Below is a small trained network, with its code and all its weights. Each question gives an input and a class and asks what happens when units are switched off, that is, made to give their printed mean instead of their output.

import numpy as np


def w(rows, s, z=0):
    codes = np.array(rows[::2]) - 128.0
    scale = np.full(codes.shape[1], s)
    scale[-1] = z or s
    return codes * scale


def norm(h):
    return h / np.sqrt((h * h).mean(-1, keepdims=True) + 1e-5)


def f(y):
    return y / 2 * (1 + np.tanh(0.7978845608 * (y + 0.044715 * y**3)))


def log_softmax(a):
    a = a - a.max(-1, keepdims=True)
    return a - np.log(np.exp(a).sum(-1, keepdims=True))


def net(x, mask):
    res = np.array(x, float).reshape(1, 3) / 4 @ E
    u = 0
    for l in range(2):
        y = f(norm(res) @ A[l][:, :-1].T + A[l][:, -1])
        res = res + np.where(mask[u : u + 11], y, B[l][:, -1]) @ B[l][:, :-1]
        u += 11
    return log_softmax(norm(res)[-1] @ U[:, :-1].T + U[:, -1])


A, B = {}, {}
E = w([
[85,83,173,169,137,138,158,101,220,43],'x0',
[172,71,75,142,251,174,138,204,133,117],'x1',
[112,194,29,193,97,134,82,144,154,72],'x2',
],0.0026)
A[0] = w([
[83,122,76,202,100,155,170,102,164,89,81],'0.n1',
[131,65,193,203,91,131,155,141,156,91,178],'0.n2',
[141,120,145,109,131,65,102,33,157,153,61],'0.n3',
[193,198,50,155,106,139,128,115,82,155,42],'0.n4',
[132,55,181,76,141,103,123,133,118,179,5],'0.n5',
[159,129,119,90,132,140,128,105,62,147,60],'0.n6',
[109,65,211,129,157,109,113,126,140,172,117],'0.n7',
[128,183,51,116,136,168,119,137,156,118,7],'0.n8',
[91,254,105,138,74,80,118,94,141,103,163],'0.n9',
[136,145,147,70,113,140,93,171,73,209,188],'0.n10',
[137,151,70,131,216,214,114,154,134,123,63],'0.n11',
],0.0042,0.0013)
B[0] = w([
[119,195,149,64,189,209,93,166,140,184,167],'0.n1',
[127,95,123,125,105,112,48,182,124,223,188],'0.n2',
[148,84,98,161,117,99,146,72,123,102,149],'0.n3',
[82,123,183,115,211,193,97,173,236,144,198],'0.n4',
[117,245,4,87,168,122,175,147,121,62,177],'0.n5',
[84,120,188,151,137,86,110,148,230,86,149],'0.n6',
[112,183,56,81,89,148,120,98,130,109,189],'0.n7',
[117,170,125,74,147,219,212,91,95,120,151],'0.n8',
[158,73,87,90,90,121,135,76,95,78,252],'0.n9',
[92,62,137,159,92,138,102,130,196,95,220],'0.n10',
[110,101,91,134,101,87,115,15,100,105,195],'0.n11',
],0.0037,0.0032)
A[1] = w([
[113,124,150,62,168,51,209,173,125,132,9],'1.n1',
[130,143,145,113,137,52,222,127,168,146,193],'1.n2',
[120,218,113,112,119,172,171,130,110,106,76],'1.n3',
[163,105,135,205,214,89,188,124,79,108,6],'1.n4',
[60,203,166,107,43,138,85,101,137,134,49],'1.n5',
[145,117,81,155,173,135,108,181,128,133,26],'1.n6',
[109,95,212,126,132,178,94,143,180,189,219],'1.n7',
[140,110,147,115,118,114,51,189,166,196,114],'1.n8',
[140,140,110,175,163,192,81,158,94,109,33],'1.n9',
[123,154,46,183,104,65,110,149,117,120,234],'1.n10',
[151,142,148,80,150,172,122,92,43,253,156],'1.n11',
],0.0057,0.002)
B[1] = w([
[152,253,160,157,88,201,194,193,140,185,171],'1.n1',
[155,149,74,125,124,223,88,138,131,78,173],'1.n2',
[119,140,117,79,144,150,170,181,215,131,142],'1.n3',
[132,105,199,124,21,96,127,28,78,100,139],'1.n4',
[171,149,165,170,183,140,185,203,111,163,253],'1.n5',
[134,150,212,168,65,72,124,148,135,162,168],'1.n6',
[85,110,99,127,162,75,37,123,160,150,208],'1.n7',
[127,144,206,231,144,123,98,149,117,176,168],'1.n8',
[181,174,166,100,71,140,209,167,89,148,170],'1.n9',
[85,49,143,85,141,102,57,43,141,116,165],'1.n10',
[74,76,44,105,145,116,80,53,207,17,139],'1.n11',
],0.0052,0.0037)
U = w([
[187,247,80,23,143,227,226,208,224,95,202],'0',
[125,126,251,235,207,42,28,230,212,241,154],'1',
[250,29,239,107,17,32,224,2,33,87,144],'2',
[41,45,29,45,220,56,21,31,238,44,210],'3',
[33,171,26,206,218,28,197,108,26,91,2],'4',
[41,177,32,202,216,17,185,128,18,58,2],'5',
],0.0073,0.0057)

Each question gives the input, the list of numbers given to net, and the class t.
The units are the neurons (one row each of A and B). Each row of codes is followed by its name. A weight is (code - 128) times the scale printed after its matrix; where a second scale follows, it is the last column's (A, B and U).
mask holds one flag per neuron, layer by layer. A switched-off neuron (its flag False) gives its mean, the last column of its row in B, instead of its output. The means were averaged over made-up inputs and are rounded, as every weight is.
A unit's drop is (log p(t) with every unit on - log p(t) with that unit switched off) / (log p(t) with every unit on - log p(t) with every unit switched off).
The circuit of an input: a set's keep is (log p(t) with only the set's units on - log p(t) with every unit switched off) / (log p(t) with every unit on - log p(t) with every unit switched off). Starting from the 12 units with the biggest drops (on a tie, the unit counted first), units are removed one at a time, each time the one whose removal leaves the highest keep (on an exact tie, the one counted first), for as long as the keep stays at least 0.8.
circuit, biggest first: the units of the circuit, biggest drop first
unit that matters most: the unit with the biggest drop
top k neurons: the k neurons with the biggest drops, biggest first
top k neurons in layer l: the k neurons of layer l with the biggest drops, biggest first
input [1,-5,5], class 0: unit that matters most : 0.n1
input [-8,-8,0], class 1: top 3 neurons in layer 1 : [1.n5, 1.n9, 1.n4]
input [6,8,-2], class 2: circuit, biggest first : [0.n4, 1.n4]
input [2,-5,6], class 0: circuit, biggest first : [0.n1, 1.n5, 0.n9]
input [-6,1,5], class 1: top 4 neurons : [0.n4, 0.n5, 0.n7, 0.n10]
input [4,5,1], class 2: top 3 neurons : [0.n4, 0.n11, 0.n10]
input [7,3,-8], class 0: circuit, biggest first : [0.n5, 1.n1]
input [-2,0,-2], class 3: top 2 neurons in layer 0 : [0.n10, 0.n5]
input [8,-6,2], class 1: circuit, biggest first : [1.n5, 0.n2]
input [7,5,-7], class 0: top 4 neurons : [0.n5, 0.n7, 1.n1, 0.n10]
input [0,0,-3], class 3: top 2 neurons in layer 1 : [1.n10, 1.n9]
input [-1,-2,3], class 3: top 3 neurons in layer 1 : [1.n1, 1.n5, 1.n9]
input [-4,5,-4], class 2: top 2 neurons : [0.n2, 0.n1]
input [8,-1,-2], class 1: unit that matters most : 0.n2
input [3,3,-5], class 0: top 2 neurons : [0.n5, 1.n1]
input [-3,-2,3], class 3: top 2 neurons : [0.n9, 0.n2]
input [2,-7,8], class 0: top 3 neurons : [0.n1, 1.n5, 0.n11]
input [5,-7,1], class 2: top 2 neurons : [0.n9, 0.n4]
input [-4,-7,4], class 2: top 3 neurons : [0.n9, 1.n5, 1.n7]
input [-3,0,-8], class 0: circuit, biggest first : [0.n5]
input [-8,6,0], class 1: top 2 neurons : [0.n4, 0.n10]
input [7,-3,-6], class 1: top 3 neurons : [0.n2, 0.n9, 0.n8]
input [-5,-8,7], class 2: top 3 neurons in layer 0 : [0.n9, 0.n5, 0.n7]
input [-1,-4,0], class 2: top 2 neurons : [1.n7, 1.n11]
input [5,-2,7], class 0: top 2 neurons in layer 0 : [0.n1, 0.n9]
input [4,-6,2], class 2: top 2 neurons in layer 0 : [0.n9, 0.n4]
input [-3,-6,2], class 2: circuit, biggest first : [0.n9]
input [7,-7,-8], class 0: top 2 neurons : [0.n5, 1.n2]
